Here is a tiny trained network, its code and every weight. The questions are about switching its units off for an input and a class, where a switched-off unit gives its printed mean instead of its output.

import numpy as np


def w(rows, s, z=0):
    codes = np.array(rows[::2]) - 128.0
    scale = np.full(codes.shape[1], s)
    scale[-1] = z or s
    return codes * scale


def norm(h):
    return h / np.sqrt((h * h).mean(-1, keepdims=True) + 1e-5)


def f(y):
    return y / 2 * (1 + np.tanh(0.7978845608 * (y + 0.044715 * y**3)))


def log_softmax(a):
    a = a - a.max(-1, keepdims=True)
    return a - np.log(np.exp(a).sum(-1, keepdims=True))


def net(x, mask):
    res = np.array(x, float).reshape(1, 2) / 4 @ E
    u = 0
    for l in range(3):
        y = f(norm(res) @ A[l][:, :-1].T + A[l][:, -1])
        res = res + np.where(mask[u : u + 4], y, B[l][:, -1]) @ B[l][:, :-1]
        u += 4
    return log_softmax(norm(res)[-1] @ U[:, :-1].T + U[:, -1])


A, B = {}, {}
E = w([
[225,116,142],'x0',
[192,73,1],'x1',
],0.0089)
A[0] = w([
[187,217,216,197],'L0N1',
[2,173,104,151],'L0N2',
[234,107,201,4],'L0N3',
[204,45,116,197],'L0N4',
],0.01,0.0022)
B[0] = w([
[109,173,2,253],'L0N1',
[95,29,117,255],'L0N2',
[189,3,186,207],'L0N3',
[82,157,82,230],'L0N4',
],0.0074,0.0051)
A[1] = w([
[14,71,141,236],'L1N1',
[109,249,196,90],'L1N2',
[74,120,255,59],'L1N3',
[100,182,117,255],'L1N4',
],0.0094,0.0019)
B[1] = w([
[161,144,109,254],'L1N1',
[153,170,10,157],'L1N2',
[192,188,113,168],'L1N3',
[149,58,143,157],'L1N4',
],0.012,0.0059)
A[2] = w([
[2,119,114,65],'L2N1',
[143,143,74,3],'L2N2',
[80,5,16,140],'L2N3',
[219,121,184,224],'L2N4',
],0.0088,0.0033)
B[2] = w([
[122,49,101,144],'L2N1',
[77,172,173,133],'L2N2',
[130,151,163,254],'L2N3',
[5,108,131,153],'L2N4',
],0.016,0.0099)
U = w([
[146,213,4,187],'0',
[74,12,119,184],'1',
[115,152,215,4],'2',
],0.016,0.002)

Each question gives the input, the list of numbers given to net, and the class t.
The units are the neurons (one row each of A and B). Each row of codes is followed by its name. A weight is (code - 128) times the scale printed after its matrix; where a second scale follows, it is the last column's (A, B and U).
mask holds one flag per neuron, layer by layer. A switched-off neuron (its flag False) gives its mean, the last column of its row in B, instead of its output. The means were averaged over made-up inputs and are rounded, as every weight is.
A unit's drop is (log p(t) with every unit on - log p(t) with that unit switched off) / (log p(t) with every unit on - log p(t) with every unit switched off).
The circuit of an input: a set's keep is (log p(t) with only the set's units on - log p(t) with every unit switched off) / (log p(t) with every unit on - log p(t) with every unit switched off). Starting from all 12 units, units are removed one at a time, each time the one whose removal leaves the highest keep (on an exact tie, the one counted first), for as long as the keep stays at least 0.8.
units of the circuit, in order: the units of the circuit, biggest drop first
k most important neurons: the k neurons with the biggest drops, biggest first
top k neurons in layer l: the k neurons of layer l with the biggest drops, biggest first
drop when u is switched off: that unit's drop, to one decimal
input [4,3], class 1: units of the circuit, in order -> [L0N1 L2N4]
input [7,-8], class 0: top neuron in layer 1 -> [L1N2]
input [-8,-8], class 0: units of the circuit, in order -> [L1N3 L1N2]
input [7,-2], class 1: 2 most important neurons -> [L0N3 L2N4]
input [8,4], class 1: 2 most important neurons -> [L0N1 L2N4]
input [-2,-1], class 2: 3 most important neurons -> [L1N1 L0N2 L0N1]
input [-3,-1], class 2: 4 most important neurons -> [L0N1 L1N1 L2N3 L0N2]
input [-3,0], class 2: top 3 neurons in layer 0 -> [L0N1 L0N4 L0N2]
input [-8,6], class 1: 4 most important neurons -> [L1N3 L1N2 L0N1 L2N1]
input [-3,1], class 2: top 3 neurons in layer 0 -> [L0N1 L0N4 L0N3]
input [6,5], class 1: 2 most important neurons -> [L0N1 L1N2]
input [1,3], class 2: 2 most important neurons -> [L0N1 L1N2]
input [5,3], class 1: 2 most important neurons -> [L0N1 L1N2]
input [4,2], class 1: 3 most important neurons -> [L0N1 L0N3 L2N4]
input [2,-8], class 0: units of the circuit, in order -> [L1N2]
input [2,2], class 2: top 2 neurons in layer 0 -> [L0N1 L0N4]
input [-3,-5], class 0: top 2 neurons in layer 1 -> [L1N3 L1N1]
input [-1,3], class 2: 3 most important neurons -> [L2N3 L0N1 L1N2]
input [3,-1], class 2: top 3 neurons in layer 1 -> [L1N1 L1N3 L1N4]
input [7,1], class 1: units of the circuit, in order -> [L2N4]
input [-2,3], class 2: 2 most important neurons -> [L2N3 L0N1]
input [-1,1], class 2: 2 most important neurons -> [L1N3 L1N2]
input [-1,2], class 2: 3 most important neurons -> [L0N1 L2N3 L1N2]
input [8,3], class 1: top 2 neurons in layer 0 -> [L0N3 L0N1]
input [7,-5], class 1: top 2 neurons in layer 2 -> [L2N4 L2N3]
input [-1,-4], class 0: drop when L0N3 is switched off -> 0.1
